Where the symbols take the points:
z500: §>z291, ~>z118
z293: §>z634, ~>z964
z753: §>z355, ~>z418
z390: §>z529, ~>z590
z667: §>z670, ~>z548
z993: §>z388, ~>z563
z458: §>z926, ~>z899
z79: §>z773, ~>z926
z965: §>z307, ~>z480
z796: §>z346, ~>z315
z591: §>z828, ~>z105
z71: §>z746, ~>z821
z828: §>z902, ~>z105
z324: §>z215, ~>z166
z39: §>z904, ~>z390
z974: §>z277, ~>z166
z576: §>z177, ~>z634
z181: §>z643, ~>z560
z255: §>z178, ~>z643
z714: §>z105, ~>z443
z902: §>z554, ~>z869
z617: §>z646, ~>z293
z142: §>z109, ~>z536
z634: §>z35, ~>z834
z229: §>z428, ~>z920
z658: §>z965, ~>z915
z834: §>z229, ~>z355
z819: §>z319, ~>z902
z291: §>z714, ~>z239
z682: §>z613, ~>z84
z736: §>z84, ~>z277
z746: §>z899, ~>z378
z915: §>z208, ~>z319
z525: §>z646, ~>z319
z133: §>z821, ~>z904
z509: §>z238, ~>z480
z118: §>z239, ~>z472
z277: §>z576, ~>z571
z472: §>z96, ~>z259
z952: §>z796, ~>z250
z821: §>z736, ~>z524
z424: §>z458, ~>z746
z536: §>z115, ~>z952
z480: §>z766, ~>z109
z224: §>z319, ~>z458
z670: §>z819, ~>z828
z238: §>z108, ~>z766
z920: §>z84, ~>z367
z19: §>z91, ~>z736
z869: §>z95, ~>z536
z408: §>z142, ~>z319
z580: §>z571, ~>z974
z319: §>z480, ~>z142
z563: §>z580, ~>z529
z428: §>z159, ~>z84
z554: §>z480, ~>z95
z116: §>z472, ~>z937
z787: §>z76, ~>z554
z642: §>z355, ~>z169
z169: §>z964, ~>z307
z900: §>z784, ~>z96
z96: §>z255, ~>z71
z590: §>z19, ~>z821
z91: §>z500, ~>z178
z346: §>z247, ~>z79
z215: §>z937, ~>z166
z76: §>z408, ~>z408
z307: §>z35, ~>z428
z239: §>z443, ~>z424
z529: §>z974, ~>z19
z773: §>z952, ~>z900
z259: §>z315, ~>z388
z784: §>z667, ~>z91
z208: §>z915, ~>z84
z166: §>z416, ~>z802
z802: §>z378, ~>z181
z378: §>z563, ~>z390
z503: §>z108, ~>z509
z108: §>z915, ~>z238
z177: §>z974, ~>z965
z355: §>z503, ~>z525
z571: §>z39, ~>z613
z899: §>z250, ~>z291
z304: §>z972, ~>z346
z178: §>z118, ~>z500
z247: §>z536, ~>z773
z524: §>z277, ~>z80
z972: §>z304, ~>z291
z250: §>z591, ~>z714
z212: §>z224, ~>z79
z872: §>z560, ~>z646
z964: §>z682, ~>z35
z548: §>z828, ~>z304
z766: §>z418, ~>z304
z560: §>z590, ~>z19
z84: §>z617, ~>z208
z109: §>z304, ~>z787
z432: §>z116, ~>z215
z388: §>z324, ~>z580
z613: §>z642, ~>z177
z443: §>z91, ~>z255
z418: §>z525, ~>z224
z95: §>z548, ~>z408
z416: §>z993, ~>z378
z35: §>z576, ~>z307
z647: §>z293, ~>z108
z646: §>z229, ~>z634
z904: §>z524, ~>z208
z105: §>z746, ~>z91
z168: §>z133, ~>z39
z80: §>z571, ~>z682
z926: §>z548, ~>z250
z115: §>z304, ~>z346
z315: §>z79, ~>z458
z937: §>z259, ~>z133
z367: §>z647, ~>z503
z159: §>z658, ~>z617
z643: §>z181, ~>z872

In the rows, 51 means zero.

The rows follow the links: the fewer symbols apart two points are, the more alike their rows tend to be.

Each row is also shifted at random along 7 hidden directions that mean nothing.

Row, then point:
58,43,58,53,44,42,47,50,45,66,53,54,50,45,51,52,50,47,49,53,55,63,59,50,57,59,57,52,64,57,38,57,45,49,48,50,51,46,46,64,60,67,49,55,61,58,53,56; point z346
60,46,49,54,49,43,49,49,52,67,64,45,44,46,42,45,52,49,58,58,52,48,61,50,55,58,40,59,49,56,41,46,48,44,52,59,50,58,54,59,59,49,49,54,52,63,51,59; point z773
47,48,41,43,59,49,59,53,54,55,55,53,45,49,55,56,48,47,46,54,47,38,66,56,55,46,46,49,36,53,48,55,53,49,55,58,59,45,42,57,51,34,53,62,51,43,45,55; point z239
53,38,57,46,53,55,56,49,36,37,49,66,48,58,63,49,43,57,48,40,59,58,53,45,46,58,54,43,52,47,51,55,41,39,61,34,48,39,42,52,46,69,51,59,53,49,52,44; point z647
67,59,53,59,43,52,42,56,52,42,37,58,67,39,50,57,50,49,49,48,47,61,48,57,46,49,65,56,69,56,56,57,65,52,46,53,49,52,42,41,51,61,56,48,41,45,53,54; point z529
69,57,50,54,44,51,41,56,52,47,40,58,66,27,45,50,46,58,51,45,55,56,56,53,43,49,65,58,69,54,64,55,66,45,46,55,46,61,42,36,45,56,57,49,42,53,47,54; point z974
70,64,56,60,46,41,39,40,50,54,32,43,64,49,38,66,45,55,52,55,45,55,49,52,40,46,72,51,77,64,71,56,66,56,40,57,53,52,35,45,57,65,54,41,52,36,53,47; point z277
20,57,50,43,54,46,61,60,58,62,44,43,44,66,58,55,54,44,45,54,38,56,34,57,60,41,37,41,41,50,48,53,54,77,55,51,51,50,63,52,59,48,52,46,46,35,53,45; point z784
50,55,48,60,55,65,51,61,52,42,64,61,44,37,55,29,56,53,54,48,45,50,43,61,54,53,40,56,34,48,43,34,61,47,61,52,57,63,64,46,43,39,52,47,45,55,54,57; point z872
40,49,48,56,40,60,40,66,41,37,47,59,52,33,48,43,54,64,42,33,49,56,54,61,49,51,65,46,46,59,56,47,62,57,57,48,59,51,43,41,53,49,60,59,42,40,51,45; point z390
35,54,52,45,59,58,55,58,42,38,39,68,50,49,62,44,43,63,55,44,47,74,34,51,46,53,37,36,51,47,50,41,43,60,65,39,34,63,55,38,40,63,51,48,42,49,55,47; point z367
67,50,48,49,47,45,45,51,49,58,50,52,52,44,40,49,48,52,59,60,52,52,57,57,54,56,52,58,57,53,41,51,42,50,50,51,49,64,48,65,53,49,46,60,57,57,52,55; point z304
67,52,52,48,56,53,49,55,62,58,53,60,53,31,53,45,41,56,49,49,60,62,55,49,56,51,51,44,57,52,42,47,52,47,62,54,34,62,52,35,38,48,60,52,51,73,50,61; point z259
53,49,43,55,51,53,47,53,58,55,55,43,47,64,41,53,48,53,49,50,42,36,53,53,54,50,45,48,44,59,56,49,61,48,61,53,56,51,44,43,59,45,63,52,40,41,57,48; point z71
63,47,56,52,57,49,53,39,42,55,68,44,42,61,39,45,55,64,47,50,56,22,58,38,42,59,53,49,42,44,72,43,54,35,54,49,70,42,59,52,56,48,42,50,48,29,39,44; point z634
11,48,50,55,50,52,49,40,42,45,45,46,45,60,55,56,50,51,52,49,49,59,54,50,50,48,51,51,46,63,54,50,45,56,44,52,57,46,34,55,56,52,51,48,67,54,62,47; point z208
50,65,43,53,59,52,53,48,51,55,64,46,49,22,48,34,51,58,58,52,52,51,63,58,42,47,40,59,37,50,61,36,63,49,39,69,51,68,57,48,46,30,45,43,55,65,40,55; point z576
70,48,50,48,45,53,43,63,57,45,43,56,63,54,37,53,52,69,51,44,50,39,43,40,45,60,52,48,68,43,67,54,60,46,61,45,44,65,59,27,48,60,57,52,21,34,47,51; point z993
47,58,56,51,55,50,61,42,46,51,59,43,49,52,57,48,55,47,51,48,56,56,47,48,45,48,52,49,43,43,59,46,47,55,37,53,48,41,65,56,51,50,39,42,59,55,43,42; point z965
34,56,58,59,47,44,46,42,56,55,35,35,56,81,46,72,50,46,53,56,40,59,33,43,50,48,53,46,70,63,62,56,51,66,45,50,45,47,43,45,66,71,57,36,50,41,65,44; point z904
71,61,56,53,58,53,49,46,64,57,47,53,55,47,50,60,44,53,49,57,54,58,43,45,55,47,56,33,62,52,47,46,49,57,59,55,38,55,56,33,40,46,56,46,54,59,51,58; point z116
35,34,51,48,37,52,51,63,33,57,75,50,32,42,50,32,61,58,42,33,62,49,66,52,60,60,50,46,26,51,35,44,39,50,56,46,59,40,60,69,63,47,50,69,56,59,47,44; point z115
67,53,48,50,47,53,47,49,58,44,56,46,49,54,43,40,50,44,57,58,58,35,47,57,54,49,55,66,50,43,49,53,51,37,45,44,53,61,54,56,42,42,53,53,61,68,58,48; point z76
34,52,47,45,64,53,51,48,45,40,44,67,52,38,53,43,46,66,60,55,51,57,52,50,42,57,38,54,52,47,57,43,46,50,56,50,50,73,46,46,38,50,44,53,48,50,49,58; point z355
32,51,46,47,61,56,55,47,48,42,42,66,55,37,60,47,48,51,65,61,51,65,55,55,47,55,32,64,58,50,43,49,42,47,48,55,44,72,43,55,38,49,42,52,56,67,51,65; point z753
62,49,42,41,46,44,56,57,57,51,57,43,50,57,48,42,48,43,56,51,52,33,51,57,52,45,42,65,42,41,55,57,56,40,45,47,48,58,56,58,52,46,52,56,44,57,50,42; point z828
35,59,56,51,68,53,54,41,46,50,44,62,54,33,56,49,50,61,54,61,50,61,55,52,43,52,49,51,54,52,57,44,50,57,48,59,58,61,47,52,43,47,39,44,60,44,44,59; point z834
32,49,59,50,46,45,44,57,44,65,43,58,49,32,52,48,51,57,44,48,54,75,54,55,58,55,58,44,58,61,38,52,48,67,53,53,53,55,47,61,58,59,51,55,62,53,52,55; point z247
70,45,48,56,47,45,49,46,48,66,73,39,44,55,36,51,60,51,56,55,50,36,68,44,52,61,46,53,42,54,45,45,43,43,50,61,55,46,58,63,63,41,45,57,51,54,46,58; point z796
77,49,40,49,58,60,48,47,40,34,56,64,50,40,45,48,44,66,56,51,54,38,68,52,42,57,54,48,42,50,53,42,43,33,63,49,53,53,41,53,38,39,47,66,49,52,48,52; point z503
50,36,56,48,43,39,42,52,45,68,52,47,44,56,41,48,50,59,49,50,55,42,62,43,53,62,53,56,60,56,51,58,49,44,55,47,62,55,43,60,65,65,52,59,50,44,52,53; point z952
51,46,54,47,47,55,46,49,34,38,39,66,55,45,55,62,50,59,46,48,57,59,62,50,51,55,74,39,54,55,44,56,33,57,54,41,58,35,39,64,47,54,44,68,62,40,49,47; point z766

From each start, follow one symbol. Which point do you reach?
Answer with the point's name.
start 51,53,54,60,40,47,46,49,43,50,46,41,51,59,48,59,50,52,44,41,48,57,48,52,49,48,67,42,55,63,60,52,58,58,47,48,51,35,41,49,62,63,59,48,54,43,56,37
§: z277
start 65,61,56,43,43,40,48,55,50,58,34,47,59,52,48,60,48,44,47,57,51,58,42,58,53,44,66,48,63,49,49,63,49,67,43,46,50,48,54,63,56,59,49,54,56,40,51,42
§: z828
start 51,45,48,65,41,58,46,52,47,43,58,48,48,56,48,52,59,45,47,45,47,41,56,56,54,52,61,59,45,59,51,51,60,43,50,50,65,35,43,54,59,48,56,53,49,43,57,51
§: z19
start 66,42,57,70,44,58,50,43,44,44,63,53,52,55,56,59,62,33,43,52,52,38,63,55,57,51,76,59,47,58,41,57,54,39,45,51,75,16,41,67,57,48,47,55,65,42,53,55
§: z590
start 40,64,50,51,57,56,53,46,44,38,40,60,52,42,59,49,42,53,59,52,47,77,43,61,47,45,49,41,47,57,47,42,42,63,52,51,36,61,46,47,39,49,49,48,62,65,58,48
§: z208
start 46,48,54,46,57,42,50,41,45,54,45,55,53,39,51,44,42,58,54,51,60,49,64,47,39,53,52,65,62,49,69,56,57,36,42,51,58,59,36,52,48,60,48,47,55,53,45,52
~: z169
start 22,55,43,56,50,56,41,50,55,51,50,38,45,55,38,57,53,64,50,49,44,47,50,51,52,50,49,42,43,64,58,39,53,66,55,61,54,58,47,40,57,35,58,50,53,49,57,49
§: z821
start 35,47,56,51,56,56,60,62,57,50,50,62,44,59,68,40,46,42,43,45,46,58,33,55,61,48,41,46,48,47,41,52,58,53,67,40,50,51,54,43,49,60,62,47,44,47,59,51
~: z643
start 39,60,64,40,44,40,58,64,55,59,24,50,57,65,65,56,46,41,42,48,46,74,19,57,55,38,56,39,65,44,50,66,53,80,50,35,39,49,60,50,56,76,53,43,48,37,57,35
~: z548
start 82,50,55,65,44,52,43,48,52,45,45,59,61,44,55,56,44,35,49,55,49,51,56,62,51,47,75,64,67,62,49,62,68,35,46,47,59,38,30,54,51,64,59,50,57,49,61,54
~: z736
start 42,52,51,42,57,48,58,60,55,54,40,63,48,47,65,49,42,46,43,49,47,60,47,60,56,42,48,46,48,52,47,58,59,58,61,45,53,51,42,47,47,56,60,54,48,43,52,50
~: z255
start 32,38,65,47,40,39,36,55,43,65,34,59,49,45,45,44,46,60,42,46,62,58,51,50,55,60,66,56,74,56,47,64,50,53,54,36,64,60,35,61,60,76,57,59,59,45,60,48
§: z115
start 56,52,62,61,52,54,48,48,53,48,43,59,55,58,54,59,55,44,46,60,45,49,42,51,53,52,64,52,64,53,47,55,58,53,55,47,67,43,48,52,52,57,50,46,53,32,56,59
~: z872
start 26,39,34,43,48,52,63,63,50,50,60,51,46,44,66,43,55,39,53,42,49,51,67,60,56,46,31,66,29,50,41,58,54,45,47,58,49,46,45,58,55,44,55,61,44,63,47,54
~: z378
start 66,59,52,52,60,46,53,41,50,59,61,44,49,45,44,43,51,58,52,55,54,38,57,47,43,51,51,52,46,47,67,42,59,45,44,60,58,53,59,50,51,44,43,44,54,46,41,49
~: z307
start 71,61,44,47,66,54,59,54,67,54,53,61,50,35,58,44,36,44,54,58,47,56,51,63,56,40,39,48,45,51,41,47,59,47,62,56,38,63,49,40,36,39,60,50,50,69,52,59
~: z472
start 62,50,46,60,47,54,56,49,60,46,52,47,67,52,59,66,63,29,59,59,45,51,55,51,52,49,49,70,60,50,44,61,56,44,34,65,44,43,52,52,52,51,46,45,45,61,49,64
§: z563
start 15,43,53,58,51,55,49,49,57,46,41,56,62,48,60,65,64,39,50,60,49,52,57,50,56,53,57,71,66,55,43,64,54,51,38,61,66,47,39,55,52,49,47,49,56,48,52,69
§: z378
